Below are the code and all the weights of a small trained network. Each question names an input and a target symbol and asks about switching units off, where a switched-off unit gives its printed mean instead of its output.

import numpy as np


def w(rows, s, z=0):
    codes = np.array(rows[::2]) - 128.0
    scale = np.full(codes.shape[1], s)
    scale[-1] = z or s
    return codes * scale


def norm(h):
    return h / np.sqrt((h * h).mean(-1, keepdims=True) + 1e-5)


def f(y):
    return np.maximum(y, 0)


def softmax(a):
    e = np.exp(a - a.max(-1, keepdims=True))
    return e / e.sum(-1, keepdims=True)


def log_softmax(a):
    a = a - a.max(-1, keepdims=True)
    return a - np.log(np.exp(a).sum(-1, keepdims=True))


def net(x, mask):
    ids = ['ζηλμψω'.index(c) for c in x.split()]
    T = len(ids)
    res = E[ids] + P[:T]
    u = 0
    for l in range(2):
        q, k, v = (norm(res) @ M[l].T for M in (Q, K, V))
        z = softmax(np.where(np.tri(T) > 0, q @ k.T / 2**0.5, -1e9)) @ v
        res = res + np.where(mask[u], z, O[l][:, -1]) @ O[l][:, :-1]
        u += 1
        y = f(norm(res) @ A[l][:, :-1].T + A[l][:, -1])
        res = res + np.where(mask[u : u + 4], y, B[l][:, -1]) @ B[l][:, :-1]
        u += 4
    return log_softmax(norm(res)[-1] @ U[:, :-1].T + U[:, -1])


Q, K, V, O, A, B = {}, {}, {}, {}, {}, {}
E = w([
[146,59,214,111,171,124],'ζ',
[229,220,180,24,105,57],'η',
[104,71,132,137,35,137],'λ',
[175,121,251,97,94,164],'μ',
[147,34,123,47,148,179],'ψ',
[212,122,92,210,173,141],'ω',
],0.017)
P = w([
[79,96,132,203,73,164],'0',
[77,73,118,186,99,114],'1',
[77,108,56,160,110,165],'2',
[93,123,49,126,150,168],'3',
[215,105,132,84,106,120],'4',
[212,121,62,80,156,119],'5',
[108,95,145,254,123,152],'6',
],0.0078)
Q[0] = w([
[250,44,132,137,86,155],'0.h0',
[147,65,178,190,101,137],'0.h0',
],0.023)
K[0] = w([
[197,215,46,54,208,51],'0.h0',
[250,127,116,54,94,117],'0.h0',
],0.017)
V[0] = w([
[138,206,200,228,103,140],'0.h0',
[197,34,2,199,193,178],'0.h0',
],0.017)
O[0] = w([
[121,148,153,172,152,14,129],'0.h0',
[5,171,161,180,163,205,252],'0.h0',
],0.011,0.023)
A[0] = w([
[118,169,242,60,129,29,251],'0.n0',
[93,99,250,61,162,158,211],'0.n1',
[48,222,128,81,178,168,61],'0.n2',
[168,101,125,234,223,135,188],'0.n3',
],0.02,0.0012)
B[0] = w([
[128,202,10,168,129,92,163],'0.n0',
[126,50,38,95,162,117,202],'0.n1',
[204,197,89,187,89,103,255],'0.n2',
[79,99,163,212,255,118,180],'0.n3',
],0.018,0.021)
Q[1] = w([
[80,203,150,81,107,83],'1.h0',
[34,100,251,106,109,136],'1.h0',
],0.027)
K[1] = w([
[117,165,75,90,151,174],'1.h0',
[3,142,118,140,82,161],'1.h0',
],0.029)
V[1] = w([
[68,145,152,84,146,111],'1.h0',
[253,91,216,134,167,155],'1.h0',
],0.028)
O[1] = w([
[121,142,141,127,219,155,7],'1.h0',
[89,124,1,177,69,167,41],'1.h0',
],0.017,0.013)
A[1] = w([
[116,113,203,100,89,103,9],'1.n0',
[72,112,175,201,152,142,115],'1.n1',
[159,255,148,80,140,97,3],'1.n2',
[124,123,140,36,138,211,14],'1.n3',
],0.03,0.0017)
B[1] = w([
[165,46,194,141,160,201,132],'1.n0',
[166,224,124,208,89,197,253],'1.n1',
[175,109,185,123,23,20,166],'1.n2',
[105,181,50,2,99,128,161],'1.n3',
],0.021,0.023)
U = w([
[166,71,229,91,148,185,194],'ζ',
[112,176,75,13,88,195,194],'η',
[71,245,149,218,119,191,157],'λ',
[103,142,126,116,254,48,73],'μ',
[124,118,106,141,94,126,1],'ψ',
[144,153,153,101,43,4,154],'ω',
],0.006,0.0034)

Each question gives the input, a string of symbols that net reads in full, and the target symbol t.
The units are the heads (2 rows each of Q, K, V and O) and the neurons (one row each of A and B). Each row of codes is followed by its name. A weight is (code - 128) times the scale printed after its matrix; where a second scale follows, it is the last column's (O, A, B and U).
mask holds one flag per unit, layer by layer, with each layer's heads first. A switched-off unit (its flag False) gives its mean, the last column of its rows in O or B, instead of its output. The means were averaged over made-up inputs and are rounded, as every weight is.
A unit's drop is (log p(t) with every unit on - log p(t) with that unit switched off) / (log p(t) with every unit on - log p(t) with every unit switched off).
The circuit of an input: a set's keep is (log p(t) with only the set's units on - log p(t) with every unit switched off) / (log p(t) with every unit on - log p(t) with every unit switched off). Starting from all 10 units, units are removed one at a time, each time the one whose removal leaves the highest keep (on an exact tie, the one counted first), for as long as the keep stays at least 0.8.
circuit, biggest first: the units of the circuit, biggest drop first
unit that matters most: the unit with the biggest drop
k most important neurons: the k neurons with the biggest drops, biggest first
k most important neurons of layer l: the k neurons of layer l with the biggest drops, biggest first
drop when u is switched off: that unit's drop, to one decimal
input ψ ω ψ ψ ζ ψ, target η: circuit, biggest first : (0.h0 1.n3)
input ψ ψ ψ λ, target η: 2 most important neurons of layer 0 : (0.n3 0.n0)
input μ ω η ζ, target ω: 2 most important neurons of layer 1 : (1.n1 1.n3)
input ω ω ψ ω ψ ψ η, target ω: 2 most important neurons of layer 1 : (1.n2 1.n1)
input ζ ζ η ω ψ ζ, target η: circuit, biggest first : (0.h0 1.h0 0.n2)
input λ ψ ζ ψ ζ, target η: 2 most important neurons : (0.n1 1.n3)
input η μ μ η λ, target ω: circuit, biggest first : (1.n1 0.n3)
input η ζ ω ζ ψ λ, target ω: unit that matters most : 1.n1
input λ μ ζ ψ μ, target η: 2 most important neurons : (0.n0 0.n1)
input ψ λ λ, target η: 2 most important neurons : (0.n3 0.n0)
input λ ζ ψ λ λ ζ λ, target ζ: 2 most important neurons of layer 1 : (1.n0 1.n1)
input ζ ζ ζ, target μ: 2 most important neurons of layer 0 : (0.n1 0.n2)
input η λ ψ, target ω: drop when 1.h0 is switched off : -0.2
input η ψ ζ ψ ω, target ω: unit that matters most : 0.h0
input ζ ψ η, target ω: drop when 0.n0 is switched off : 0.1
input η ω ψ, target ω: drop when 0.h0 is switched off : -0.4
